array([[5, 4, 5, 1, 4, 4, 2],
       [7, 2, 5, 2, 3, 4, 4],
       [3, 6, 7, 3, 8, 7, 4]]) Out: 5

array([[169, 118, 194,  41, 196,  62],
       [ 31, 150, 185,  52,  32, 108]]) Out: 185

array([[8025, 8138, 7172, 5177, 4638, 4122],
       [3831, 3484, 1310, 3453, 4844, 6175]]) Out: 1310

array([[-10,  10, -22, -30,   9,  33],
       [  4, -43,   1, -10, -19,   3]]) Out: 1

array([[681, 670, 763, 652, 659],
       [552, 874, 602, 524, 622],
       [731, 526,  78, 755, 688]]) Out: 602

array([[3, 8, 6, 4],
       [3, 3, 2, 6]]) Out: 2

array([[535, 700, 770, 805, 565, 386, 424],
       [151, 516, 354, 595, 747, 417, 107],
       [167, 175, 296, 410, 412, 509, 482]]) Out: 354

array([[ 62, 131, 151, 127,  44,  96],
       [221, 183, 168, 183,  70, 226],
       [183,  77, 182,  78,  88,  97]]) Out: 168
---
Q: [-166.262   97.146  -83.359  124.600   77.383  -33.713]
A: -83.359
Q: [-0.10 -0.14  0.13 -0.01]
A: 0.13
Q: [  88.850  121.770   28.927 -111.895 -107.087  190.974]
A: 28.927
Q: [ 1.8  0.5 -1.6  1.5 -1.0 -0.4  0.8]
A: -1.6
Q: [ 187.8  -22.2  133.8  -26.2  138.5  -44.6 -123.3]
A: 133.8
Q: [ 182.30  -16.89    0.29  194.53 -199.15  -99.46    8.34]
A: 0.29
Q: [-180.3 -120.8  134.8  -79.6 -190.7  -44.7]
A: 134.8
Q: [  3.8   2.5  -0.1  11.5  -1.1  -7.4 -11.0]
A: -0.1
---
array([-0.12, -0.11, -0.05, -0.06,  0.15]) ans = -0.05
array([ 1.8, -1.9,  0.2,  1.4, -0.3]) ans = 0.2
array([-135.05,  -13.62,  131.54, -144.69, -152.97]) ans = 131.54
array([-117.39,  155.51,   74.28,  -16.26, -129.37]) ans = 74.28
array([ -97.34, -169.87, -158.23,  114.13,  -86.88]) ans = -158.23
array([ 107.38,   17.48, -176.21,  -61.96,  -19.89]) ans = -176.21
array([ -14.4,  129.8,   87.4, -110.1,   48.9]) ans = 87.4
array([ -4.31, -13.66,  -8.01,  10.70,  -1.07]) ans = -8.01
---
Input:
[[-29.5  68.2 -42.5  -5.1]
 [-58.7 -41.9  57.2 -51.1]
 [-50.0  44.2 -39.1 -53.8]]
Output: 57.2

Input:
[[-32.5 -27.8 -48.0  42.9  55.9 -58.2  52.1]
 [-49.6  50.5 -54.1  45.5 -45.1  59.6 -36.0]]
Output: 59.6

Input:
[[ 16.7  -9.9  -3.7   0.3   6.6 -18.7]
 [  1.8   2.3 -15.0   2.7   5.5  -9.9]
 [ 57.7 -23.7 -36.4   7.9  27.2 -58.3]]
Output: 5.5

Input:
[[-32.1  15.8 -35.1 -61.8 -40.1]
 [-38.3  53.8  31.0 -17.5  -2.1]
 [  4.6  10.4 -49.6  20.4 -46.9]]
Output: -17.5

Input:
[[ 27.3  60.1  -6.1 -28.9   1.9  12.3]
 [-27.0  43.0  62.9 -23.4  -9.1  26.1]
 [  3.6  19.7  -9.5  -6.9  31.1  -0.5]]
Output: -9.1

Input:
[[ 70.2  10.8  -3.8  -3.3   0.5 -25.7]
 [ 15.4  15.8  -3.6 -36.9  48.6 -27.5]
 [ -1.0  -2.6   3.0 -11.4  15.9 -15.5]]
Output: 48.6

Input:
[[ 33.9 -22.1 -16.6  -5.4]
 [  1.2 -15.1 -17.9  -0.3]
 [ 56.5 -25.4  -8.7   5.3]]
Output: -17.9
---
[52.8 31.6  2.7 43.8 22.6] 2.7

[[-54.3 -42.8 -19.9 -25.3  -3.6  21.2  23.5]
 [ 14.4 -61.6  -6.5  49.4  -1.8 -31.5  22.3]
 [ 30.7 -36.9  -0.4  50.9   1.0 -28.5  19.2]] 49.4

[ 19.8  53.1  -9.0 -37.9  26.6] -9.0

[  5.4  18.9 -19.8  64.2 -71.4] -19.8

[-59.1   0.3   8.6  -9.8  10.5] 8.6

[ 58.6 -25.4  -3.6  -2.7 -53.9 -20.0 -22.9] -2.7

[  9.4  12.9  21.9  60.2 -33.9 -61.4  14.7] 60.2

[[ 56.0 -28.4  21.2  15.7   9.4 -46.3  27.9]
 [-37.4   3.7  -4.5   4.9  22.2   9.5  20.8]
 [ 27.9  65.9   6.5  -5.1   8.5  51.8  56.3]] 4.9

[-54.8  14.7  17.7  25.1  52.1   4.7  64.6] 25.1

[-40.1 -64.8 -56.6  22.2 -15.1] -56.6
